Below are the code and all the weights of a small trained network. Each question names an input and a class and asks about switching units off, where a switched-off unit gives its printed mean instead of its output.

import numpy as np


def w(rows, s, z=0):
    codes = np.array(rows[::2]) - 128.0
    scale = np.full(codes.shape[1], s)
    scale[-1] = z or s
    return codes * scale


def f(y):
    return y / 2 * (1 + np.tanh(0.7978845608 * (y + 0.044715 * y**3)))


def log_softmax(a):
    a = a - a.max(-1, keepdims=True)
    return a - np.log(np.exp(a).sum(-1, keepdims=True))


def net(x, mask):
    res = np.array(x, float).reshape(1, 5) / 4 @ E
    y = f(res @ A[0][:, :-1].T + A[0][:, -1])
    res = res + np.where(mask, y, B[0][:, -1]) @ B[0][:, :-1]
    return log_softmax(res[-1] @ U[:, :-1].T + U[:, -1])


A, B = {}, {}
E = w([
[235,212,72,183,126],'x0',
[96,84,139,255,157],'x1',
[164,59,65,140,91],'x2',
[213,79,153,121,162],'x3',
[130,126,45,116,182],'x4',
],0.0092)
A[0] = w([
[92,136,139,137,95,204],'n1',
[189,73,123,102,179,211],'n2',
[83,67,119,113,129,198],'n3',
[111,55,107,195,84,129],'n4',
[126,132,112,143,112,62],'n5',
[128,147,145,153,145,130],'n6',
[117,208,56,96,143,154],'n7',
[109,148,133,152,151,156],'n8',
[102,131,124,98,126,54],'n9',
[107,112,128,143,154,71],'n10',
[118,142,157,119,110,38],'n11',
[195,161,135,93,30,131],'n12',
[108,120,99,170,94,147],'n13',
[108,163,107,132,135,230],'n14',
[130,158,106,120,97,18],'n15',
[145,136,141,168,144,169],'n16',
[150,151,130,110,119,157],'n17',
[128,106,97,116,101,229],'n18',
[132,167,106,109,142,224],'n19',
[180,126,129,242,194,195],'n20',
[163,142,113,119,90,250],'n21',
[167,151,144,142,104,26],'n22',
[153,68,125,96,133,180],'n23',
[1,116,134,150,108,205],'n24',
[142,132,119,165,149,120],'n25',
],0.023,0.0022)
B[0] = w([
[106,135,104,108,104,163],'n1',
[64,140,94,29,113,188],'n2',
[170,128,144,66,125,193],'n3',
[99,222,124,157,223,207],'n4',
[118,122,136,148,137,136],'n5',
[134,120,121,105,109,150],'n6',
[125,140,192,146,229,215],'n7',
[117,110,111,129,103,156],'n8',
[163,134,123,126,125,150],'n9',
[123,135,125,147,122,150],'n10',
[130,141,107,144,124,143],'n11',
[68,204,157,200,95,208],'n12',
[123,136,99,161,157,168],'n13',
[117,112,145,147,142,162],'n14',
[114,104,152,147,143,152],'n15',
[160,122,126,100,107,167],'n16',
[122,151,137,135,131,155],'n17',
[121,140,177,107,143,155],'n18',
[120,134,166,126,160,169],'n19',
[253,75,160,125,42,255],'n20',
[110,158,184,127,119,173],'n21',
[161,160,131,119,133,158],'n22',
[135,141,92,69,147,172],'n23',
[103,240,57,81,56,237],'n24',
[149,96,164,131,112,165],'n25',
],0.031,0.019)
U = w([
[126,196,137,130,16,186],'0',
[150,131,124,142,155,2],'1',
[117,126,209,195,189,77],'2',
[44,179,108,88,211,183],'3',
[165,156,139,255,113,115],'4',
[207,135,131,29,194,189],'5',
[169,36,104,144,88,64],'6',
],0.0089,0.0051)

Each question gives the input, the list of numbers given to net, and the class t.
The units are the neurons (one row each of A and B). Each row of codes is followed by its name. A weight is (code - 128) times the scale printed after its matrix; where a second scale follows, it is the last column's (A, B and U).
mask holds one flag per neuron, in row order. A switched-off neuron (its flag False) gives its mean, the last column of its row in B, instead of its output. The means were averaged over made-up inputs and are rounded, as every weight is.
A unit's drop is (log p(t) with every unit on - log p(t) with that unit switched off) / (log p(t) with every unit on - log p(t) with every unit switched off).
The circuit of an input: a set's keep is (log p(t) with only the set's units on - log p(t) with every unit switched off) / (log p(t) with every unit on - log p(t) with every unit switched off). Starting from the 12 units with the biggest drops (on a tie, the unit counted first), units are removed one at a time, each time the one whose removal leaves the highest keep (on an exact tie, the one counted first), for as long as the keep stays at least 0.8.
circuit, biggest first: the units of the circuit, biggest drop first
unit that matters most: the unit with the biggest drop
k most important neurons: the k neurons with the biggest drops, biggest first
drop of u: that unit's drop, to one decimal
input [4,-2,-6,5,4], class 5: unit that matters most => n2
input [0,-6,-3,-3,-5], class 2: circuit, biggest first => (n24 n2)
input [0,1,6,-1,1], class 3: 2 most important neurons => (n20 n4)
input [-7,-2,4,5,2], class 5: 2 most important neurons => (n3 n12)
input [-7,-3,6,4,0], class 5: 2 most important neurons => (n3 n12)
input [4,3,-4,8,6], class 6: circuit, biggest first => (n20 n24)
input [0,8,0,6,7], class 5: 4 most important neurons => (n4 n2 n12 n24)
input [-2,3,3,-2,-5], class 3: 2 most important neurons => (n20 n4)
input [-6,5,-4,7,3], class 5: 2 most important neurons => (n12 n3)
input [-6,-7,6,-7,4], class 5: 2 most important neurons => (n3 n4)
input [3,5,3,-5,0], class 4: 3 most important neurons => (n2 n4 n13)
input [6,-1,-7,4,0], class 4: circuit, biggest first => (n24 n3)
input [7,-8,8,2,3], class 3: 2 most important neurons => (n2 n20)
input [8,3,-8,-7,4], class 2: circuit, biggest first => (n7)
input [2,2,-7,-7,4], class 3: 3 most important neurons => (n7 n20 n24)
input [-6,-3,-4,4,0], class 5: 2 most important neurons => (n12 n4)
input [5,4,6,1,-1], class 4: 4 most important neurons => (n24 n4 n3 n13)
input [-4,5,1,-5,-5], class 3: 3 most important neurons => (n20 n4 n12)
input [5,3,3,8,6], class 5: 2 most important neurons => (n2 n12)
input [8,7,-2,8,-3], class 6: circuit, biggest first => (n20)
input [4,8,5,1,-8], class 4: drop of n4 => 1.2
input [4,4,2,6,6], class 6: drop of n7 => 0.3
input [2,3,6,8,8], class 5: drop of n10 => 0.0
input [-5,-5,2,3,-1], class 5: drop of n4 => 0.6
